Each row has a class, written after it.
135 52 -120 7 228 -217 163 -38 41 237 -202 -48 87 301 -29 174 87 -75 133
 -98 -293 82 16 -59 315 173 -102 95 -312 112 -172 -6 -82 216 64 134 85
 371 -35 119 -18
P
-129 238 136 -238 202 -119 80 -66 310 207 -321 -108 -174 96 -193 100 272
 57 56 -21 -61 -18 177 -199 184 15 -106 252 -345 -203 -137 -111 39 -36
 60 -52 172 640 169 -48 -262
Y
72 -159 223 57 -77 157 490 256 98 -715 -16 332 -107 233 103 -277 -170
 189 -182 6 15 -503 -2 -249 164 -131 -12 261 321 32 -171 235 171 -24 84
 -477 240 16 -159 64 -267
G
371 82 125 -10 -72 -152 76 64 53 226 10 25 90 189 -9 270 -142 -86 132
 -103 27 49 63 -177 51 196 -105 -8 61 184 -91 -17 98 -295 -18 273 140
 -10 -48 33 -102
B
541 113 50 8 -204 -234 117 193 -196 197 50 -12 31 551 -31 284 -195 -82
 310 -260 10 223 328 -67 182 200 15 -123 -120 378 -34 -150 277 -221 -164
 406 212 106 -2 309 -31
G
206 118 8 25 -8 -3 157 46 -8 309 150 -7 84 73 96 209 7 -121 149 -115 54
 146 150 -135 148 227 -145 -73 -156 108 -81 -60 -133 -327 28 167 -88
 -159 19 -174 -9
P
366 -24 4 135 -238 -162 129 61 -164 661 73 62 78 216 58 384 -33 -245 180
 -147 -124 237 61 -148 159 353 -170 -180 -205 234 -188 -97 -194 -344 -12
 217 -4 -138 18 145 -105
D
325 -310 -117 -8 -125 10 123 98 -168 221 -115 -20 -221 458 -49 76 185
 -103 -238 -1 -20 291 -346 -171 143 -183 -127 -151 -264 50 4 154 -261
 -154 -217 -57 25 159 -35 272 -155
B
-147 103 -165 -35 -114 48 177 125 -54 -251 -34 20 -213 391 168 -91 62
 -23 91 -20 -133 127 224 109 -60 -80 10 -26 -163 -9 37 -125 -239 138 124
 -469 82 37 107 -184 -51
U
203 -154 306 -33 -43 -462 -324 97 -11 899 -387 -259 -168 96 -400 233 549
 -46 -319 -31 239 195 -462 -118 229 -47 34 -115 -247 -148 139 221 219
 -93 -296 819 -112 526 36 292 -65
Y
1 326 511 128 -311 124 337 338 88 -378 174 148 -90 -23 -10 -199 -4 229
 127 -98 251 -77 501 -270 303 117 -46 219 331 295 148 -140 256 -351 -225
 -216 -12 -274 354 -138 -28
B
161 -215 35 -94 -52 -96 9 181 -250 233 -219 196 -179 -35 -55 -21 321 -46
 -212 -7 141 90 -239 -274 265 -184 46 -247 -97 73 48 259 168 -292 -81
 142 -227 92 -26 179 160
P
192 -77 -224 -48 265 -303 -192 24 -53 326 -112 154 17 -10 -64 178 -28
 -101 176 -151 -248 12 234 45 149 337 78 -164 -187 239 97 -20 205 279
 130 369 -60 170 -14 171 48
G
48 -59 -197 16 281 -160 155 -8 113 312 -193 90 16 225 -29 206 -76 -154
 219 -159 -281 -1 -45 49 293 190 88 -71 -244 226 -45 60 62 173 165 214
 -47 317 -79 147 25
Y
7 36 -149 62 206 -108 228 -103 -4 91 -114 -158 -3 332 -48 159 26 -50 164
 -107 -215 55 -14 -80 173 89 -127 28 -200 -40 -195 76 -237 51 72 -29 148
 335 16 -8 -128
D
259 70 141 268 132 5 201 -19 -158 386 92 75 299 120 0 307 -353 9 239
 -253 131 19 143 -156 395 421 -366 -133 0 327 -281 -75 39 -328 -105 444
 81 -81 168 241 44
B
-32 -142 -12 -72 -311 -61 -52 308 -354 -48 -79 270 -119 -249 206 -170
 374 43 -242 73 113 179 -30 -23 149 -132 172 -218 -49 221 72 50 -46 -130
 -66 -373 -301 -175 114 -263 373
X
175 114 -326 93 114 -131 14 54 -107 -93 -100 19 -43 506 143 15 -355 -12
 148 -99 -176 364 214 117 257 145 -301 26 -454 191 -119 -408 -135 58 -98
 -230 83 127 56 253 -75
G
41 61 -129 -33 239 -91 154 -27 146 -27 -128 5 -13 262 -11 96 -58 3 125
 -105 -221 43 88 -4 229 89 -39 70 -228 70 -103 -63 -29 169 118 -68 106
 369 15 34 -134
U
129 3 158 130 -169 13 355 28 77 354 -1 31 170 183 -110 227 -139 -73 160
 -147 1 -59 260 -136 128 212 -161 16 107 160 -190 -112 -113 -103 134 210
 44 -167 179 -13 -71
X
2 -253 96 -136 -80 115 133 224 -126 141 -137 171 -177 39 -95 -13 271 10
 -253 39 79 31 -219 -150 250 -116 70 -149 -87 74 101 246 72 -195 -109
 -83 -149 109 0 138 -11
P
272 -205 80 -178 -22 -168 -12 122 -135 370 -223 64 -57 -99 -142 110 409
 -75 -232 73 -46 170 -197 -230 308 -63 84 -120 -63 22 109 189 43 -107
 -172 189 -168 250 -56 165 -25
F
156 63 96 122 -185 -66 9 123 -109 252 82 127 131 51 54 129 -130 -36 108
 -160 42 31 169 -87 37 241 -12 -97 34 247 -55 -73 69 -312 -47 192 43
 -225 98 63 74
R
359 87 15 65 -124 -152 7 52 -2 428 37 49 103 309 37 229 -249 -155 190
 -239 10 114 234 -36 -24 286 -124 -58 -104 203 -58 -240 156 -263 -2 366
 75 -77 44 240 -97
Y
520 -223 -232 -166 50 34 73 77 -204 101 -4 -106 -359 684 -2 1 307 -169
 -158 -35 48 449 -336 -313 -15 -503 -89 -270 -481 -40 163 176 -93 -175
 -190 187 -46 184 -55 451 -106
W
83 1 -306 -271 225 -23 188 57 23 269 -166 -137 43 572 -89 232 183 -108
 162 -60 -314 322 -110 113 279 194 -203 16 -501 82 6 -69 -289 181 104
 -126 -48 432 -20 -34 -309
R
-57 -111 -187 2 432 -124 40 -125 192 221 -161 -43 46 227 -52 161 -122
 -56 24 -88 -111 -127 -71 2 37 160 -240 -15 -310 95 -178 45 -47 212 92
 157 45 275 37 100 2
D
383 27 -90 106 -49 -47 155 -134 6 135 -18 43 69 305 -22 77 -307 -65 135
 -277 82 83 124 -109 18 117 -312 72 107 245 26 -279 32 -151 -114 79 44
 -121 157 64 -107
X
427 12 -67 225 -143 -43 134 98 -129 189 138 50 70 533 76 201 -371 -136
 142 -257 -70 263 96 -38 151 183 -160 -80 -69 270 -68 -192 -203 -392 -23
 135 115 -213 30 242 -62
W
145 -165 178 -91 -13 -28 -48 191 -83 -38 -245 338 -164 -235 -116 -102
 221 78 -181 60 133 -107 131 -383 122 -175 205 -59 124 22 -5 250 410 -81
 -142 173 -60 178 -111 336 83
X
-184 -169 -248 -90 383 -157 -94 -140 266 -258 -133 174 69 -175 62 -193
 -228 114 54 -111 -184 -338 -73 104 123 207 -65 128 9 81 -103 17 225 261
 255 -167 -33 283 -28 -28 -32
Y
164 -349 70 4 -201 -165 169 277 -371 202 -251 240 -160 -107 -55 74 387
 -111 -275 81 -154 34 -249 -315 331 -132 153 -260 -7 135 -124 376 -151
 -270 -90 -86 -131 54 -199 106 146
D
88 46 -74 219 157 144 38 -151 191 233 139 173 231 -92 90 5 -340 -70 50
 -244 31 -9 216 -37 -12 332 -157 114 63 174 67 -265 62 -166 -1 143 -74
 -359 147 6 -4
P
260 25 76 16 82 18 255 168 -77 128 136 84 162 315 119 120 -97 -29 111
 -185 67 109 105 -41 312 195 -53 -75 -13 336 -12 -85 -24 -215 70 81 -100
 -59 109 7 32
U
31 -110 1 -202 -422 -87 -488 277 -502 10 -135 166 -219 71 90 -206 268 77
 -459 166 316 254 -313 65 -12 -584 339 -290 50 63 245 -7 -36 -237 -149
 -215 -332 -112 -23 21 148
W
308 258 -11 198 -249 -65 198 18 -81 255 31 -27 29 484 52 256 -140 -154
 243 -247 -11 301 174 -164 40 173 -137 11 -140 135 -203 -164 -115 -350
 -57 213 173 -82 50 114 -170
W
-6 -280 -32 -128 -77 281 109 64 -262 266 -187 75 -144 46 -80 137 352 39
 -379 46 355 275 -665 -179 177 -91 -127 -210 -258 -12 -67 408 -84 -411
 -319 -49 -29 195 20 -19 -17
G
360 94 -25 53 0 -77 -20 -38 221 153 106 144 212 189 89 78 -307 30 173
 -257 23 -29 192 -90 48 247 -262 129 -47 304 -10 -301 104 -116 -16 170
 91 -37 136 39 -87
F
196 125 -170 64 0 140 136 -190 -224 248 258 104 239 127 187 85 -26 -47
 216 -276 222 264 278 -132 140 53 -362 -150 -274 197 -147 -340 -259 -47
 -12 5 -292 -211 474 -71 -120
D
190 -26 25 -59 235 -30 178 68 88 240 19 5 192 378 15 192 -268 -47 38
 -139 -15 -12 110 10 261 99 -291 -59 -148 289 -39 -222 0 -58 76 143 -84
 30 156 148 -45
W
83 -34 32 -95 -25 -118 171 104 40 247 -70 -69 78 496 -144 265 -167 21
 -37 -179 -125 65 124 -4 191 212 -80 -62 -32 266 -81 -83 -170 -206 95 11
 151 118 186 24 -86
F
432 42 127 171 -427 -163 26 136 30 330 109 101 114 249 64 160 -244 -61
 225 -163 -41 99 165 -16 184 380 -106 5 42 371 -115 -215 118 -289 -155
 248 226 -110 -39 212 -176
G
267 -239 -137 -39 39 42 117 150 -224 293 -141 107 -116 187 -14 135 189
 -168 -150 68 6 189 -226 -139 188 -154 -78 -254 -310 123 -1 216 -62 -73
 -176 118 -181 96 -113 317 116
Y
183 -44 -134 49 187 -255 146 73 -29 14 -116 37 -70 297 -60 96 -99 -30
 157 -78 -373 -54 236 -134 281 49 24 -83 -82 160 -115 44 -149 104 162
 -34 70 235 -41 224 19
F
406 -206 180 -161 -167 -298 -18 352 -251 251 -225 241 -167 -54 -97 133
 249 -69 -126 49 -21 -70 165 -216 328 -53 134 -233 -100 166 -14 124 226
 -201 -96 220 27 235 -69 206 -1
P
240 -125 121 -61 -343 -16 93 316 -208 -17 -168 239 -239 62 -76 -166 275
 53 -137 33 41 133 54 -277 264 -167 74 -32 -61 145 74 42 159 -265 -273
 -185 -37 32 17 236 24
R
8 50 22 -101 97 -231 105 51 -12 152 -256 -114 -18 299 -124 85 235 12 24
 -80 -211 131 18 -67 299 70 36 90 -158 -31 -139 22 -183 24 64 -67 71 457
 15 42 -133
R
135 -11 -221 -32 193 -229 4 -94 89 46 -152 -71 47 344 7 134 -117 -46 178
 -127 -171 43 -94 64 52 28 -88 30 -227 62 -124 -46 45 244 137 72 84 374
 -57 74 -78
B
67 91 -91 3 306 -88 251 -67 138 250 -177 -147 -16 571 -72 333 -27 -93 84
 -200 -185 218 -37 -6 177 135 -135 90 -488 0 -186 -76 -116 121 21 84 177
 537 19 148 -277
D
181 -176 148 -118 -163 -108 -13 294 -209 245 -212 137 -231 93 -112 20
 348 -19 -264 40 13 254 -147 -169 308 -152 222 -169 -136 55 123 144 124
 -213 -210 52 -152 196 -107 307 64
F
122 137 -206 -24 121 -117 62 26 201 4 -141 -1 -118 477 35 131 -290 -20
 118 -60 -272 196 223 150 225 149 -43 108 -370 228 -29 -323 9 150 -20
 -113 262 304 26 117 -169
X
364 110 89 125 -236 -189 105 54 -121 380 16 39 82 130 -28 211 -146 -134
 166 -188 -113 216 204 -83 201 313 -64 -43 0 268 -59 -225 27 -264 -105
 264 62 -138 44 165 -86
D
441 -388 -142 -74 98 217 425 6 -5 -232 -59 -44 -239 530 107 -44 283 -14
 -148 71 333 63 -411 -307 -47 -486 -161 18 5 33 -46 354 40 86 -255 -120
 69 333 -260 59 101
F
-25 -157 -196 -52 404 -73 115 -135 86 95 -163 25 -23 -59 -3 162 -30 -86
 80 35 -196 -195 -101 -14 133 136 -145 -66 -111 23 -177 192 -221 131 162
 -19 116 292 -47 -95 32
Y
377 84 -1 144 -260 -26 312 125 -40 132 88 -17 35 580 35 115 -244 -92 196
 -252 -37 217 293 -30 149 172 -269 51 23 264 73 -336 -73 -128 -66 -37 1
 -120 150 154 -190
U
205 127 -13 34 -280 -22 -21 130 -48 339 131 98 74 130 81 166 -48 -108
 193 -119 79 136 175 -42 5 232 -150 -115 -55 231 24 -130 -91 -391 45 50
 -71 -282 97 -137 34
G
-69 -176 -114 -180 375 -185 -5 22 30 118 -155 78 18 9 -45 78 52 8 -95
 -87 -197 -35 -54 30 274 245 -35 -48 -179 140 -34 38 -9 159 176 -31 -120
 269 4 -3 -29
G
13 -97 52 -86 -221 22 68 224 -325 -102 -175 182 -209 12 36 -217 382 34
 -161 60 221 39 -151 -203 107 -346 70 -152 63 -46 104 230 118 -120 -73
 -177 -248 5 -16 32 126
G
185 -152 148 -98 -293 -138 -11 256 -377 154 -263 182 -262 23 -180 5 357
 -9 -181 32 52 170 -98 -221 240 -188 286 -183 -33 37 50 176 128 -199
 -190 59 -55 156 -51 241 1
U
178 -74 -111 -166 80 -206 -45 178 46 32 -122 34 -136 359 -26 73 24 25 34
 -9 -222 118 42 26 306 -20 129 -29 -194 216 83 -51 -24 20 40 -64 99 346
 -92 33 -16
Y
-123 -109 -93 -6 395 -143 257 -158 196 270 -164 112 93 -301 -65 339 129
 -144 151 -55 -162 -157 201 -158 230 214 -127 -37 -276 149 -338 45 -19
 244 166 76 -140 242 87 -213 155
X
183 203 -3 39 -229 56 140 178 -206 -50 118 136 -12 384 161 -30 -81 41
 193 -193 221 187 328 -51 102 -36 -81 -75 -23 178 72 -320 26 -289 27
 -146 -44 -192 255 -153 -40
F
3 -150 504 -166 -233 1 294 405 -211 -206 -404 99 -114 22 -331 -53 456
 326 -439 69 254 -78 207 -279 267 -147 -52 242 281 -38 -42 -50 118 -108
 -138 -415 146 389 314 -206 -279
X
91 -220 -15 4 17 114 203 221 -63 19 -63 184 -120 121 69 -133 207 -12
 -180 -53 35 99 -71 -99 249 -58 -113 -71 -122 99 173 62 24 -106 -75 -188
 -161 19 92 50 70
D
-262 -148 -330 -187 614 -14 -55 -194 477 452 -75 -146 191 157 23 210
 -110 -152 18 -75 -471 5 -404 330 128 412 -204 21 -523 43 79 48 -241 321
 198 23 -118 377 -89 18 -122
B
62 16 -195 16 103 -147 87 -11 81 -1 -178 -51 -73 398 -10 59 -113 -7 111
 -100 -177 161 119 81 128 -51 -6 81 -256 97 -52 -244 -18 190 87 -147 119
 350 85 55 -78
D
463 28 147 206 -453 -263 440 214 -275 43 41 16 -37 448 9 272 -84 -100
 301 -227 -167 75 179 -220 258 247 -121 -128 214 342 -146 87 -59 -262
 -160 97 272 -64 -60 68 -54
U
-84 111 -112 -2 371 61 109 -28 189 -163 -22 46 -66 188 -35 -50 -124 57
 175 -142 -211 -15 337 96 245 141 54 51 -53 102 59 -51 -121 170 111 -155
 93 233 150 17 -93
W
534 -160 -161 -71 -181 -317 -318 239 355 4 -159 111 -513 678 -9 181 -534
 -109 22 -59 -298 373 -81 148 172 81 295 -67 -146 314 470 -182 346 -474
 -340 187 732 368 -308 334 -255
D
89 -127 91 -110 -90 209 274 109 92 135 -109 -3 -265 208 -7 -9 368 -61
 -233 130 143 218 -364 -223 243 -260 -63 17 -342 -52 -2 179 -110 -220
 -263 -140 -43 235 -53 105 -141
G
335 39 39 221 -74 -74 302 28 -10 132 39 40 75 401 16 109 -245 -60 189
 -284 27 85 143 -143 194 162 -158 -18 84 297 -77 -96 59 -180 -75 208 83
 -108 54 163 -16
G
463 32 -89 67 -536 -150 117 191 -319 86 57 147 68 188 167 157 -17 -124
 273 -57 -48 275 162 -212 44 41 -21 -75 85 227 -108 -151 -26 -345 21 -68
 32 -239 -89 -121 16
B
305 -187 29 -12 -152 2 392 267 -159 -43 -132 90 -275 332 47 -72 324 -21
 -157 -15 -19 152 -156 -361 210 -240 -73 -76 -222 129 -107 205 46 -90
 -222 -160 -64 143 -142 223 -27
W
179 51 56 62 -142 74 223 89 63 294 128 17 111 323 35 187 -92 -81 139
 -140 13 139 132 -60 167 245 -175 18 -43 234 23 -150 -104 -279 -31 67 40
 -137 139 -55 -114
D
-134 -41 -150 -281 382 -38 -114 -144 186 257 -157 -5 -4 -57 -70 98 110
 -9 -16 -6 -26 -17 -96 -17 95 114 31 35 -331 -93 -37 -39 111 13 184 116
 -23 394 81 -61 -149
F
113 20 55 188 -194 4 181 39 0 473 115 19 105 117 37 142 -37 -179 126
 -272 35 128 166 -30 144 340 -76 3 -38 200 41 -207 -104 -334 -3 237 -96
 -243 193 -35 -9
R
312 53 30 104 -103 -115 204 147 -130 205 94 10 154 356 43 149 -133 -78
 258 -180 8 139 229 -49 212 294 -206 -34 66 340 7 -152 -8 -110 -30 190
 -75 -175 82 66 14
P
83 43 -214 261 290 -54 456 -208 345 -265 -65 144 -55 321 102 172 -434
 -91 356 -192 -391 -164 324 -184 218 127 -189 79 -155 235 -455 -14 6 81
 66 -136 463 216 -50 166 40
W
155 112 -206 -57 80 -99 207 -23 199 15 -116 -101 -45 531 56 119 -94 -89
 255 -126 -195 96 39 83 180 74 -51 129 -329 22 -147 -115 -28 37 198 29
 249 451 -51 48 -137
F
279 -156 35 38 -295 23 431 318 -166 114 -263 69 -273 475 -82 125 278 -79
 -203 29 -214 362 -125 -211 291 -123 105 -24 -160 115 -14 155 -141 -151
 -219 -246 165 216 -116 206 -96
Y
501 131 -83 160 -22 -122 70 -22 15 319 138 27 219 370 64 239 -341 -124
 316 -285 -14 133 194 -37 178 280 -297 -37 -106 306 -30 -259 -2 -183 -26
 396 74 -81 115 171 -119
R
28 -63 -176 -243 -144 -346 -96 93 -55 336 -272 -206 -104 198 -108 295
 318 -147 120 156 -512 214 -98 13 95 95 111 -162 -153 -58 -88 211 -576
 -82 186 -103 247 463 -146 -196 -144
D
